Here is a tiny trained network, its code and every weight. The questions are about switching its units off for an input and a class, where a switched-off unit gives its printed mean instead of its output.

import numpy as np


def w(rows, s, z=0):
    codes = np.array(rows[::2]) - 128.0
    scale = np.full(codes.shape[1], s)
    scale[-1] = z or s
    return codes * scale


def f(y):
    return y / 2 * (1 + np.tanh(0.7978845608 * (y + 0.044715 * y**3)))


def log_softmax(a):
    a = a - a.max(-1, keepdims=True)
    return a - np.log(np.exp(a).sum(-1, keepdims=True))


def net(x, mask):
    res = np.array(x, float).reshape(1, 3) / 4 @ E
    y = f(res @ A[0][:, :-1].T + A[0][:, -1])
    res = res + np.where(mask, y, B[0][:, -1]) @ B[0][:, :-1]
    return log_softmax(res[-1] @ U[:, :-1].T + U[:, -1])


A, B = {}, {}
E = w([
[123,96,49,134,90,96,106,239,70,74,78,137],'x0',
[109,231,155,84,134,166,84,155,58,205,69,87],'x1',
[104,146,122,147,9,124,96,42,78,63,197,176],'x2',
],0.015)
A[0] = w([
[128,99,93,110,86,140,91,213,124,117,78,124,214],'N1',
[118,62,168,175,106,115,175,85,232,113,137,141,178],'N2',
[117,79,163,202,85,91,134,91,125,78,174,197,176],'N3',
[164,80,41,183,94,57,139,134,182,85,135,158,165],'N4',
[190,93,171,119,160,155,182,90,215,243,135,62,200],'N5',
[140,97,2,145,116,20,136,172,143,50,147,135,230],'N6',
[111,203,110,105,93,184,67,149,100,159,85,100,237],'N7',
[165,143,172,62,192,145,138,113,117,163,162,61,252],'N8',
],0.0086,0.0036)
B[0] = w([
[63,35,83,172,120,53,182,79,104,137,60,89,213],'N1',
[195,177,145,115,148,159,198,154,172,99,145,150,211],'N2',
[127,148,113,150,87,161,180,188,71,163,154,179,222],'N3',
[140,150,65,179,160,149,146,236,47,46,47,68,231],'N4',
[206,110,226,117,117,175,65,164,254,143,142,164,229],'N5',
[162,100,110,205,91,63,95,141,62,68,55,86,252],'N6',
[46,154,122,34,180,150,140,70,74,195,133,113,212],'N7',
[125,102,197,44,162,149,109,92,179,186,97,73,195],'N8',
],0.0092,0.019)
U = w([
[40,133,99,93,192,137,189,127,117,162,101,92,110],'0',
[51,148,122,107,26,160,94,29,33,173,182,167,253],'1',
[136,176,95,147,106,159,150,151,110,113,188,183,67],'2',
[215,66,158,131,154,184,130,161,228,129,163,183,168],'3',
[85,99,101,168,122,115,90,142,157,123,176,107,36],'4',
[135,166,158,93,126,185,81,112,158,188,95,98,166],'5',
[109,60,98,174,125,2,117,144,103,95,47,87,150],'6',
[194,146,93,151,110,142,157,193,96,66,105,122,48],'7',
],0.0089,0.0035)

Each question gives the input, the list of numbers given to net, and the class t.
The units are the neurons (one row each of A and B). Each row of codes is followed by its name. A weight is (code - 128) times the scale printed after its matrix; where a second scale follows, it is the last column's (A, B and U).
mask holds one flag per neuron, in row order. A switched-off neuron (its flag False) gives its mean, the last column of its row in B, instead of its output. The means were averaged over made-up inputs and are rounded, as every weight is.
A unit's drop is (log p(t) with every unit on - log p(t) with that unit switched off) / (log p(t) with every unit on - log p(t) with every unit switched off).
The circuit of an input: a set's keep is (log p(t) with only the set's units on - log p(t) with every unit switched off) / (log p(t) with every unit on - log p(t) with every unit switched off). Starting from all 8 units, units are removed one at a time, each time the one whose removal leaves the highest keep (on an exact tie, the one counted first), for as long as the keep stays at least 0.8.
units of the circuit, in order: the units of the circuit, biggest drop first
k most important neurons: the k neurons with the biggest drops, biggest first
drop when u is switched off: that unit's drop, to one decimal
input [1,3,0], class 0: units of the circuit, in order -> N6
input [-3,0,3], class 1: 3 most important neurons -> N5, N4, N2
input [0,-4,-4], class 3: 2 most important neurons -> N5, N1
input [0,0,0], class 0: 4 most important neurons -> N5, N6, N4, N2
input [6,6,-5], class 0: 2 most important neurons -> N7, N6
input [3,-6,1], class 7: 4 most important neurons -> N3, N2, N4, N1
input [4,-5,5], class 7: 3 most important neurons -> N3, N4, N2
input [-3,1,3], class 1: 3 most important neurons -> N5, N4, N2
input [0,7,1], class 0: 2 most important neurons -> N5, N7
input [3,1,7], class 1: units of the circuit, in order -> N3, N2
input [-2,7,4], class 1: 2 most important neurons -> N5, N4
input [2,2,-4], class 0: 2 most important neurons -> N6, N5
input [7,6,-8], class 0: 2 most important neurons -> N7, N6
input [5,7,3], class 1: units of the circuit, in order -> N4
input [2,-1,8], class 7: 2 most important neurons -> N3, N1
input [-6,2,-2], class 3: drop when N5 is switched off -> 1.0
input [-8,1,5], class 3: drop when N7 is switched off -> 0.1
input [1,4,4], class 1: drop when N8 is switched off -> 0.0
